Below are the code and all the weights of a small trained network. Each question names an input and a class and asks about switching units off, where a switched-off unit gives its printed mean instead of its output.

import numpy as np


def w(rows, s, z=0):
    codes = np.array(rows[::2]) - 128.0
    scale = np.full(codes.shape[1], s)
    scale[-1] = z or s
    return codes * scale


def norm(h):
    return h / np.sqrt((h * h).mean(-1, keepdims=True) + 1e-5)


def f(y):
    return np.maximum(y, 0)


def log_softmax(a):
    a = a - a.max(-1, keepdims=True)
    return a - np.log(np.exp(a).sum(-1, keepdims=True))


def net(x, mask):
    res = np.array(x, float).reshape(1, 3) / 4 @ E
    u = 0
    for l in range(2):
        y = f(norm(res) @ A[l][:, :-1].T + A[l][:, -1])
        res = res + np.where(mask[u : u + 3], y, B[l][:, -1]) @ B[l][:, :-1]
        u += 3
    return log_softmax(norm(res)[-1] @ U[:, :-1].T + U[:, -1])


A, B = {}, {}
E = w([
[177,158,172,142,2],'x0',
[66,218,81,164,109],'x1',
[146,91,103,208,76],'x2',
],0.0073)
A[0] = w([
[242,117,179,58,193,115],'0.n0',
[127,135,244,104,149,2],'0.n1',
[145,155,126,65,192,35],'0.n2',
],0.011,0.0025)
B[0] = w([
[67,74,227,63,76,253],'0.n0',
[118,73,122,119,221,175],'0.n1',
[194,196,2,141,87,188],'0.n2',
],0.0091,0.0072)
A[1] = w([
[246,65,126,133,41,139],'1.n0',
[88,198,110,92,124,87],'1.n1',
[105,203,143,84,216,3],'1.n2',
],0.012,0.0051)
B[1] = w([
[152,182,130,127,168,253],'1.n0',
[109,74,105,144,57,201],'1.n1',
[254,105,78,71,117,165],'1.n2',
],0.02,0.0058)
U = w([
[37,88,68,186,222,131],'0',
[204,254,157,180,138,146],'1',
[13,136,131,188,16,119],'2',
[57,157,157,116,131,3],'3',
[202,90,25,73,76,131],'4',
[139,66,235,25,181,160],'5',
],0.02,0.013)

Each question gives the input, the list of numbers given to net, and the class t.
The units are the neurons (one row each of A and B). Each row of codes is followed by its name. A weight is (code - 128) times the scale printed after its matrix; where a second scale follows, it is the last column's (A, B and U).
mask holds one flag per neuron, layer by layer. A switched-off neuron (its flag False) gives its mean, the last column of its row in B, instead of its output. The means were averaged over made-up inputs and are rounded, as every weight is.
A unit's drop is (log p(t) with every unit on - log p(t) with that unit switched off) / (log p(t) with every unit on - log p(t) with every unit switched off).
The circuit of an input: a set's keep is (log p(t) with only the set's units on - log p(t) with every unit switched off) / (log p(t) with every unit on - log p(t) with every unit switched off). Starting from all 6 units, units are removed one at a time, each time the one whose removal leaves the highest keep (on an exact tie, the one counted first), for as long as the keep stays at least 0.8.
circuit, biggest first: the units of the circuit, biggest drop first
top k neurons: the k neurons with the biggest drops, biggest first
top k neurons in layer l: the k neurons of layer l with the biggest drops, biggest first
drop of u: that unit's drop, to one decimal
input [1,0,-7], class 4: circuit, biggest first => (0.n2)
input [8,4,-8], class 4: top 2 neurons in layer 0 => (0.n0; 0.n1)
input [-7,-3,-8], class 4: top 2 neurons => (0.n2; 1.n2)
input [-4,-2,5], class 0: top 3 neurons => (0.n0; 0.n2; 1.n2)
input [0,6,-1], class 4: top 2 neurons => (0.n0; 1.n2)
input [-4,-1,2], class 0: top 2 neurons => (1.n2; 0.n0)
input [-5,7,2], class 4: top 2 neurons => (1.n2; 0.n0)
input [-3,3,7], class 0: circuit, biggest first => (1.n1; 0.n2)
input [-3,3,6], class 0: top 2 neurons => (0.n0; 1.n1)
input [3,6,6], class 1: top 2 neurons => (0.n0; 1.n1)
input [4,4,-4], class 2: top 3 neurons => (0.n1; 1.n1; 1.n0)
input [6,8,6], class 1: top 2 neurons => (0.n0; 1.n0)
input [-1,3,2], class 2: top 2 neurons => (1.n2; 0.n1)
input [0,-5,7], class 1: circuit, biggest first => (1.n0)
input [4,6,7], class 1: drop of 0.n0 => 0.1
input [6,-6,2], class 1: drop of 1.n0 => 1.6
input [-4,8,0], class 4: drop of 1.n2 => 0.9
input [6,-4,7], class 1: drop of 0.n2 => 0.0
